Below are the code and all the weights of a small trained network. Each question names an input and a target symbol and asks about switching units off, where a switched-off unit gives its printed mean instead of its output.

import numpy as np


def w(rows, s, z=0):
    codes = np.array(rows[::2]) - 128.0
    scale = np.full(codes.shape[1], s)
    scale[-1] = z or s
    return codes * scale


def f(y):
    return y / 2 * (1 + np.tanh(0.7978845608 * (y + 0.044715 * y**3)))


def softmax(a):
    e = np.exp(a - a.max(-1, keepdims=True))
    return e / e.sum(-1, keepdims=True)


def log_softmax(a):
    a = a - a.max(-1, keepdims=True)
    return a - np.log(np.exp(a).sum(-1, keepdims=True))


def net(x, mask):
    ids = ['ΛΣΨζθπφω'.index(c) for c in x.split()]
    T = len(ids)
    res = E[ids] + P[:T]
    u = 0
    for l in range(2):
        q, k, v = (res @ M[l].T for M in (Q, K, V))
        z = softmax(np.where(np.tri(T) > 0, q @ k.T / 4**0.5, -1e9)) @ v
        res = res + np.where(mask[u], z, O[l][:, -1]) @ O[l][:, :-1]
        u += 1
        y = f(res @ A[l][:, :-1].T + A[l][:, -1])
        res = res + np.where(mask[u : u + 4], y, B[l][:, -1]) @ B[l][:, :-1]
        u += 4
    return log_softmax(res[-1] @ U[:, :-1].T + U[:, -1])


Q, K, V, O, A, B = {}, {}, {}, {}, {}, {}
E = w([
[146,181,185,124,126],'Λ',
[173,108,62,81,91],'Σ',
[179,112,86,116,87],'Ψ',
[113,58,135,107,172],'ζ',
[151,54,165,155,83],'θ',
[151,4,177,121,140],'π',
[154,113,107,125,29],'φ',
[122,165,115,64,63],'ω',
],0.021)
P = w([
[160,103,144,153,52],'0',
[126,73,218,116,126],'1',
[97,94,221,101,117],'2',
[78,123,211,111,105],'3',
[51,191,154,136,95],'4',
[36,203,169,130,114],'5',
[21,216,166,131,125],'6',
[13,243,152,137,113],'7',
[1,236,122,140,130],'8',
],0.004)
Q[0] = w([
[57,204,240,254,102],'0.h1',
[78,114,146,91,123],'0.h1',
[204,188,119,204,161],'0.h1',
[90,190,100,40,237],'0.h1',
],0.0087)
K[0] = w([
[47,77,38,245,124],'0.h1',
[118,179,156,157,151],'0.h1',
[201,43,87,82,82],'0.h1',
[255,163,153,165,125],'0.h1',
],0.01)
V[0] = w([
[244,158,193,90,147],'0.h1',
[134,190,136,219,183],'0.h1',
[58,126,149,59,35],'0.h1',
[85,154,161,58,144],'0.h1',
],0.011)
O[0] = w([
[159,212,87,137,29,166],'0.h1',
[43,95,121,95,44,1],'0.h1',
[201,199,255,109,181,254],'0.h1',
[131,213,185,153,123,156],'0.h1',
],0.0093,0.0096)
A[0] = w([
[141,96,75,96,135,77],'0.n1',
[36,159,63,163,79,25],'0.n2',
[120,158,150,123,116,3],'0.n3',
[90,119,169,151,3,188],'0.n4',
],0.013,0.0028)
B[0] = w([
[164,112,176,9,190,132],'0.n1',
[48,201,181,33,42,134],'0.n2',
[68,21,113,45,115,252],'0.n3',
[195,92,161,194,254,216],'0.n4',
],0.0086,0.0035)
Q[1] = w([
[46,171,103,114,79],'1.h1',
[160,169,98,159,218],'1.h1',
[4,74,107,73,129],'1.h1',
[52,68,37,69,104],'1.h1',
],0.02)
K[1] = w([
[157,110,76,153,63],'1.h1',
[175,183,88,160,169],'1.h1',
[252,68,170,132,60],'1.h1',
[239,60,95,80,152],'1.h1',
],0.016)
V[1] = w([
[152,100,164,250,78],'1.h1',
[187,171,49,152,220],'1.h1',
[127,165,79,106,142],'1.h1',
[206,178,67,145,26],'1.h1',
],0.015)
O[1] = w([
[101,5,142,97,94,1],'1.h1',
[166,133,57,86,149,226],'1.h1',
[194,163,94,108,89,94],'1.h1',
[222,141,173,57,80,65],'1.h1',
],0.014,0.0088)
A[1] = w([
[145,90,168,161,29,252],'1.n1',
[124,205,124,119,172,228],'1.n2',
[160,157,105,145,247,109],'1.n3',
[109,197,92,184,181,111],'1.n4',
],0.012,0.0026)
B[1] = w([
[1,175,84,82,129,135],'1.n1',
[196,34,93,248,94,237],'1.n2',
[82,158,79,103,51,252],'1.n3',
[100,156,253,76,215,228],'1.n4',
],0.0099,0.037)
U = w([
[171,34,146,103,222,95],'Λ',
[113,141,71,121,126,92],'Σ',
[109,157,168,47,97,84],'Ψ',
[54,107,124,142,35,116],'ζ',
[126,116,134,97,144,48],'θ',
[195,134,142,35,254,3],'π',
[104,177,77,92,229,172],'φ',
[119,144,194,148,69,185],'ω',
],0.005,0.0033)

Each question gives the input, a string of symbols that net reads in full, and the target symbol t.
The units are the heads (4 rows each of Q, K, V and O) and the neurons (one row each of A and B). Each row of codes is followed by its name. A weight is (code - 128) times the scale printed after its matrix; where a second scale follows, it is the last column's (O, A, B and U).
mask holds one flag per unit, layer by layer, with each layer's heads first. A switched-off unit (its flag False) gives its mean, the last column of its rows in O or B, instead of its output. The means were averaged over made-up inputs and are rounded, as every weight is.
A unit's drop is (log p(t) with every unit on - log p(t) with that unit switched off) / (log p(t) with every unit on - log p(t) with every unit switched off).
The circuit of an input: a set's keep is (log p(t) with only the set's units on - log p(t) with every unit switched off) / (log p(t) with every unit on - log p(t) with every unit switched off). Starting from all 10 units, units are removed one at a time, each time the one whose removal leaves the highest keep (on an exact tie, the one counted first), for as long as the keep stays at least 0.8.
circuit, biggest first: the units of the circuit, biggest drop first
unit that matters most: the unit with the biggest drop
top k neurons: the k neurons with the biggest drops, biggest first
k most important neurons of layer l: the k neurons of layer l with the biggest drops, biggest first
drop of u: that unit's drop, to one decimal
input θ θ θ φ, target Ψ: circuit, biggest first -> (1.n2 1.h1)
input Σ ζ ζ ζ Ψ φ φ ζ φ, target φ: circuit, biggest first -> (1.h1 1.n4)
input Σ ω ω Ψ π, target ω: top 4 neurons -> (1.n3 0.n3 1.n2 0.n4)
input Σ φ θ ζ Ψ ω ω ω ζ, target φ: top 3 neurons -> (0.n3 1.n4 1.n3)
input Ψ Λ ω θ, target Ψ: circuit, biggest first -> (1.h1 0.h1 1.n1)
input π Ψ Ψ ζ θ θ Ψ Σ Ψ, target φ: circuit, biggest first -> (1.h1)
input θ Σ Ψ, target π: circuit, biggest first -> (1.h1 1.n2)
input θ φ Ψ, target π: top 3 neurons -> (1.n3 1.n2 0.n3)
input Ψ Σ Σ, target Σ: circuit, biggest first -> (0.h1 1.n4 1.h1)
input φ Σ θ, target ζ: top 4 neurons -> (1.n1 1.n4 0.n4 0.n1)
input Ψ π φ φ, target Ψ: circuit, biggest first -> (1.h1 1.n2)
input ω ω θ Ψ, target ω: top 4 neurons -> (1.n2 0.n3 1.n3 0.n4)
input ω ω ζ φ, target φ: circuit, biggest first -> (1.h1 0.n3 0.h1)
input Σ θ Σ, target Σ: circuit, biggest first -> (0.h1 1.h1 1.n4)
input φ ζ π, target φ: circuit, biggest first -> (1.h1 1.n2)
input π φ Ψ θ, target ζ: circuit, biggest first -> (1.h1 1.n1)
input φ ω ω θ ω ζ π, target φ: 2 most important neurons of layer 1 -> (1.n4 1.n3)
input ω π ω ζ φ π Σ, target φ: unit that matters most -> 0.n3
input Λ ω ω, target Λ: circuit, biggest first -> (0.n4 0.h1 1.h1)
input Λ ω θ, target Λ: unit that matters most -> 0.n4
input ω ω ω Ψ Σ, target ω: top 3 neurons -> (1.n2 1.n3 0.n3)
input φ ω ζ θ, target φ: circuit, biggest first -> (1.h1 0.h1 1.n2)
input Ψ ω π, target ω: top 2 neurons -> (0.n3 1.n3)
input Σ φ ζ π θ θ ζ θ θ, target φ: top 2 neurons -> (1.n4 1.n2)
input ζ ζ Ψ ζ, target φ: 2 most important neurons of layer 1 -> (1.n4 1.n2)
input φ ζ φ ω Ψ Σ, target ω: top 4 neurons -> (1.n2 1.n3 0.n3 0.n4)
input Λ Ψ Ψ Σ, target Λ: most important neuron of layer 1 -> (1.n3)
input φ φ ω θ ω Ψ θ φ Ψ, target ω: drop of 0.h1 -> 0.1
input Σ θ ζ φ ζ Ψ Ψ, target φ: drop of 1.n4 -> 0.4
